Below is a small trained network, with its code and all its weights. Each question gives an input and a class and asks what happens when units are switched off, that is, made to give their printed mean instead of their output.

import numpy as np


def w(rows, s, z=0):
    codes = np.array(rows[::2]) - 128.0
    scale = np.full(codes.shape[1], s)
    scale[-1] = z or s
    return codes * scale


def f(y):
    return y / 2 * (1 + np.tanh(0.7978845608 * (y + 0.044715 * y**3)))


def log_softmax(a):
    a = a - a.max(-1, keepdims=True)
    return a - np.log(np.exp(a).sum(-1, keepdims=True))


def net(x, mask):
    res = np.array(x, float).reshape(1, 6) / 4 @ E
    y = f(res @ A[0][:, :-1].T + A[0][:, -1])
    res = res + np.where(mask, y, B[0][:, -1]) @ B[0][:, :-1]
    return log_softmax(res[-1] @ U[:, :-1].T + U[:, -1])


A, B = {}, {}
E = w([
[157,50,129,87],'x0',
[241,118,131,145],'x1',
[135,61,93,134],'x2',
[99,76,196,252],'x3',
[120,85,67,95],'x4',
[53,122,204,52],'x5',
],0.011)
A[0] = w([
[85,103,150,42,122],'n1',
[54,175,133,132,252],'n2',
[124,235,95,81,213],'n3',
[43,248,67,92,156],'n4',
[127,55,23,162,205],'n5',
[113,213,131,127,177],'n6',
[112,192,86,164,127],'n7',
[185,154,95,72,145],'n8',
[106,41,94,160,198],'n9',
[153,26,134,102,178],'n10',
[245,103,98,89,251],'n11',
[72,71,135,88,140],'n12',
[178,198,86,67,146],'n13',
[217,136,126,60,167],'n14',
[137,3,75,145,149],'n15',
[98,67,200,219,225],'n16',
[116,84,204,117,188],'n17',
[90,82,163,72,128],'n18',
[163,141,246,198,151],'n19',
[154,119,95,116,114],'n20',
],0.012,0.0046)
B[0] = w([
[125,96,164,72,200],'n1',
[119,96,174,162,209],'n2',
[63,176,152,112,218],'n3',
[33,139,183,164,228],'n4',
[67,170,74,134,207],'n5',
[83,159,169,178,182],'n6',
[89,125,144,137,169],'n7',
[139,173,158,59,191],'n8',
[141,70,45,155,190],'n9',
[144,122,52,105,192],'n10',
[159,207,99,56,230],'n11',
[135,68,123,92,186],'n12',
[142,172,160,83,211],'n13',
[199,219,155,78,198],'n14',
[37,110,26,97,202],'n15',
[178,100,102,187,253],'n16',
[208,54,137,148,191],'n17',
[145,80,144,85,187],'n18',
[237,139,127,254,223],'n19',
[140,144,112,124,148],'n20',
],0.0097,0.014)
U = w([
[203,111,109,181,197],'0',
[143,40,141,74,33],'1',
[157,189,147,63,70],'2',
[50,139,189,125,247],'3',
[95,104,9,101,93],'4',
],0.013,0.0016)

Each question gives the input, the list of numbers given to net, and the class t.
The units are the neurons (one row each of A and B). Each row of codes is followed by its name. A weight is (code - 128) times the scale printed after its matrix; where a second scale follows, it is the last column's (A, B and U).
mask holds one flag per neuron, in row order. A switched-off neuron (its flag False) gives its mean, the last column of its row in B, instead of its output. The means were averaged over made-up inputs and are rounded, as every weight is.
A unit's drop is (log p(t) with every unit on - log p(t) with that unit switched off) / (log p(t) with every unit on - log p(t) with every unit switched off).
The circuit of an input: a set's keep is (log p(t) with only the set's units on - log p(t) with every unit switched off) / (log p(t) with every unit on - log p(t) with every unit switched off). Starting from the 12 units with the biggest drops (on a tie, the unit counted first), units are removed one at a time, each time the one whose removal leaves the highest keep (on an exact tie, the one counted first), for as long as the keep stays at least 0.8.
circuit, biggest first: the units of the circuit, biggest drop first
top k neurons: the k neurons with the biggest drops, biggest first
drop when u is switched off: that unit's drop, to one decimal
input [-6,-1,4,-5,1,-5], class 2: circuit, biggest first : [n13]
input [5,-7,-5,0,4,-2], class 1: circuit, biggest first : [n12; n11]
input [-4,-6,-2,6,3,2], class 0: circuit, biggest first : [n16; n3]
input [2,4,7,-7,4,-7], class 2: top 4 neurons : [n14; n11; n8; n13]
input [-4,2,6,6,5,7], class 0: top 3 neurons : [n16; n17; n3]
input [7,-4,-6,0,-5,0], class 1: circuit, biggest first : [n4; n5; n11]
input [-1,-1,8,8,0,3], class 0: top 3 neurons : [n19; n16; n17]
input [-5,-5,-3,2,7,-8], class 3: top 2 neurons : [n4; n10]
input [7,7,0,2,0,2], class 4: top 3 neurons : [n15; n10; n11]
input [-7,5,-8,2,5,-1], class 3: drop when n16 is switched off : 0.1
input [-6,-1,-2,4,-7,4], class 0: drop when n19 is switched off : 0.2
input [-7,-5,-4,-8,8,1], class 3: drop when n4 is switched off : 0.0
